  6.4   -3.2   -1.4   14.7    4.5  -17.0    7.4  -12.3   25.8  -19.2    6.3    5.2    2.9   13.4   18.0   27.1
 -0.7    4.9   12.1   25.0    2.1  -21.5  -17.7   -5.7    6.3   -3.9   32.0  -12.5    1.6   -3.2    0.6  -11.9
-16.0   31.3   21.7   20.3   10.5  -22.0  -18.9   -9.4   -6.8  -21.0   34.6   -6.0  -11.3    6.3   20.6   10.5
 -4.2  -43.7   17.6  -21.7   10.8    1.7   -7.3  -16.6    1.7    9.8    6.6   25.5   12.5   -5.3   -3.3    3.8
 -6.6    7.1   18.8   21.9    9.7  -22.4  -16.9  -23.5   -5.9  -19.4   20.1    6.6   -9.2    1.8  -13.2   27.2
  1.7    7.7   -1.4  -13.8   16.1  -16.9   -2.3   -0.8   10.9  -44.4  -16.3    5.5   14.2   -9.2   22.9   10.4
  7.4   -5.4    3.7   -0.9   24.4  -15.0   -9.5   -5.6   24.9  -40.4  -10.6    8.3   24.7    2.4   30.6   19.6
-20.8    8.8   15.8    5.8   23.5   -7.7   11.0  -11.9    9.1  -44.1    6.4   -1.2    6.7    8.7   11.4   34.1
--> 27.1

  8.8  -23.3   -2.7   -8.3    5.6   -3.7  -25.5   16.6    8.3
 22.0    4.9  -10.4  -15.9    4.0  -40.5    5.8   19.1  -27.8
-15.6    8.0  -14.1    0.9    7.7   -0.4  -13.1   33.4  -27.4
  0.6  -25.5    5.7   21.5   14.9  -12.4   -7.8   39.9    8.2
 10.0  -25.5  -12.7   15.5    1.6  -22.7   24.5  -15.2  -12.7
--> 8.3

-19.9  -12.7   -0.4    0.9  -14.0  -23.9    7.5    3.5    8.4  -10.1  -18.3    6.2   -6.5
  2.9   -0.3   -6.2   -3.9   -4.4   -2.6   -2.5   -4.0   -4.7   -4.7   -1.7   -2.7   -0.4
  4.0    5.2    3.7   -3.8   -5.8    2.8    1.8   14.2   -8.4    6.2  -10.3    8.9  -13.3
  4.1    3.1   -0.4   -3.4    3.1    5.9   -1.4   -1.4   -5.3    0.1    3.6   -2.7    0.9
  5.9    4.4   -2.4   -5.1    3.3    6.6   -4.0   -4.9   -7.4   -2.4    5.4   -5.8    2.1
  9.9  -20.6  -41.3   -1.4  -40.2  -37.0   38.8  -43.4   21.4  -38.0   12.4  -10.6   33.6
 -2.5    2.3    3.1    4.3   11.0    6.5   -5.8   -5.6    3.5    0.3   10.8   -2.2    3.6
--> -6.5

  4.8    0.0  -37.3   -4.2    2.8  -18.3  -22.8    9.3  -42.9   11.7   -6.8   -2.5    2.0
-20.6   -4.2   14.4   -5.7   -0.3    9.0  -21.1  -16.6   21.7  -15.6  -11.6   -5.2   21.9
  2.1   -1.5   -9.4    0.9   -1.2   -4.5  -39.7   24.0   -8.7    0.8   -0.4   -2.7   12.2
 15.3   -5.2   -0.3  -15.1   -1.3    1.2   19.5  -39.9    0.5   -1.9   -6.6   -1.8    8.9
  0.4    0.2   22.1    3.8    0.3   11.1    0.9  -23.5   16.6  -20.5   -2.4   -3.7    6.8
  6.8    0.0  -12.7   -6.7   -0.6  -15.6   27.9  -17.5  -10.3    0.5    1.0    0.2  -11.5
 24.5   -0.1   10.7   -2.8    1.2    4.8  -35.5   30.7    9.4   -7.5    0.4   -0.5   -5.8
--> 2.0

  4.0  -21.7   12.3    5.3    4.0   17.3    3.4   20.3
 26.4   10.1   -0.1  -17.2    0.3   31.6   10.7   -7.4
 -8.1  -35.3   10.6   -6.1  -17.5   29.0    5.0  -21.3
-23.0  -46.7   13.2  -34.6   20.8   -2.8  -24.5   38.4
  0.7   -3.0   43.5   -4.0    6.5    2.0   -9.9  -53.4
 13.9    2.1  -12.3   10.1   27.6   16.3    9.3  -10.2
 12.9  -14.4   -0.4   10.2    0.4   16.0  -22.2  -18.8
--> 20.3

-13.0   11.4  -12.6   -0.6   18.0   13.7  -13.0    4.0   -0.1   18.1   10.7  -22.6   19.3   31.4   -6.1  -39.7
-45.2  -11.4   -8.7   13.5  -18.1  -10.0  -35.9   46.1    0.4    5.3  -10.8   24.1    2.0   14.5    6.6   54.8
  0.9    0.9    0.0   -0.5    1.0    0.6    0.9   -1.2    0.0    0.2    0.6   -0.2    0.4    0.4   -0.9   -0.5
 13.9   38.9   -7.6   -5.1   34.8   21.8    8.6  -30.7   -0.7    4.3   21.9   18.5   25.9   16.9  -40.8   39.1
  0.5    0.6   -0.1    0.4    0.5    0.3   -0.2   -1.1    0.0   -0.6    0.4    0.3    0.5   -0.8   -0.5    1.0
--> -39.7

  9.1    3.1  -20.3   -2.3   15.6   -4.1   -4.3   18.3    7.3   10.9    3.1    7.4    6.8    5.6
  2.6   -0.2    2.0   -1.6  -14.7   -3.6    8.2   21.9    4.5   -1.1   -2.1    9.0   -4.6   -5.9
 -2.9    6.6   12.3   -1.3    5.9   -2.1   -6.5   -5.0   -2.2    1.7  -12.7    1.8    1.5  -42.2
  1.7   -5.0  -22.3    3.1   -1.7    8.9   12.3   -4.4   -4.1    0.5  -10.7   -6.3   -2.3  -34.4
 -0.3    1.4    6.5    7.9    8.4  -15.2  -19.9    5.9   -3.9    9.5   -3.8    2.0    1.6   -6.6
 -3.4    4.7  -10.1  -10.7    7.0   -6.4   -1.5   -7.0    3.3  -11.7    4.1   -0.8   -0.1    6.9
 -4.1   -3.4  -22.2    4.5   16.5    1.5   -2.3   -8.5   -6.2   -4.8   -7.3   -2.4    1.4  -16.6
--> 5.6

 -8.0   36.0   24.1   23.8   40.1   22.0   34.1   21.0   23.1   27.7  -35.0  -10.0   41.2  -40.5
 23.1   -9.3  -39.0   17.0   30.9   10.8   30.0  -29.7   26.3   17.6   39.3   33.6   37.2   19.0
 34.2    0.9   36.1   21.6  -40.5   37.6   21.5   26.0    7.4  -15.4   18.7   23.9    7.8   26.3
 33.9   21.5  -27.2  -32.5  -30.2  -19.5   -3.4  -32.1  -26.6   17.5  -19.5  -13.5  -27.2   20.0
-20.1  -21.1   17.6   23.3   29.1   -3.7  -13.2  -35.0  -19.6    6.1   -7.3  -28.1  -38.2  -29.7
-19.6  -33.6   -6.7   39.3   16.4   13.3   24.5   -3.7  -11.8  -32.7   -6.9  -12.9  -30.3   25.2
  2.0   11.9    8.0   38.1   23.3  -33.9  -31.1   12.0   -8.9  -22.5   -6.5  -29.5   -6.6   37.3
 37.8  -27.3   -8.7  -39.9  -13.9  -23.6  -39.2  -21.7   37.8    0.0  -10.8  -23.6  -19.8   30.3
-14.5   -8.9  -14.8  -38.1   21.4  -31.7  -37.9   26.4   23.6   -6.8    4.6   28.3   28.5  -21.5
--> -40.5

  5.8   -4.7   14.0    2.4    2.5    1.4   13.5  -39.9   11.3   -1.1   -0.5   -0.6  -13.2   53.3
  9.3   -2.8    6.6    1.7   -0.4    0.8   33.5    5.2   -6.3   -1.3    2.0   -1.8  -41.9  -12.9
-11.3    2.9   -7.9   -0.6   -0.5   -6.9  -33.0  -13.7   20.6   -6.4    7.2   -0.5   31.8    6.8
  6.1    3.8   -2.6    1.4   -4.3    1.4   11.5   35.1    6.6   -0.9   -3.8    1.9  -22.4  -42.6
  2.2   -3.0    1.2   -1.3   -3.1    0.1   15.3   -8.9  -20.7   -3.6   -3.0    2.3  -16.5   16.3
 -3.6   -4.8   -9.7    3.3   -5.6   -2.4  -21.3   28.6    8.8   -2.3   -3.6    2.3   14.8  -37.6
  8.8    2.3    7.7    0.5    3.3   -3.0   14.7   18.9  -14.3   -1.1    7.4    0.5    6.6  -52.1
--> 53.3
---
[[-22.9, 30.2, -43.0, -28.9], [20.6, 13.4, -32.5, -30.6]] value 20.6
[3.3, -48.3, 34.6, 5.8, 22.1, -35.0, 4.1] value 3.3
[[-6.3, -0.2, -44.9, 10.4, -11.1, 13.1, -0.3], [-0.1, 1.7, -6.8, -10.3, 14.8, -26.2, -15.3]] value -0.1
[1.3, 4.1, -8.8, 48.1] value 1.3
[[2.1, -11.6, 3.9, -12.8, -13.3], [15.7, -5.9, 15.4, 14.4, -25.3], [20.2, -2.6, 32.2, 43.2, -4.1]] value 20.2
[-51.9, 0.3, 31.8, 7.9] value -51.9
[12.9, 7.1, -20.2, 26.6, 10.6, -0.8, 45.6] value 12.9
[[-3.0, 17.7, -2.3, 29.3, 3.7, -38.5], [7.3, 51.6, -1.3, 16.8, 3.2, -31.1]] value 7.3
[[9.4, 24.2, 44.3, -10.0], [9.5, 23.6, 44.7, -10.7]] value 9.5
[15.1, -38.7, 55.2, -30.3, -42.0, -30.9] value 15.1
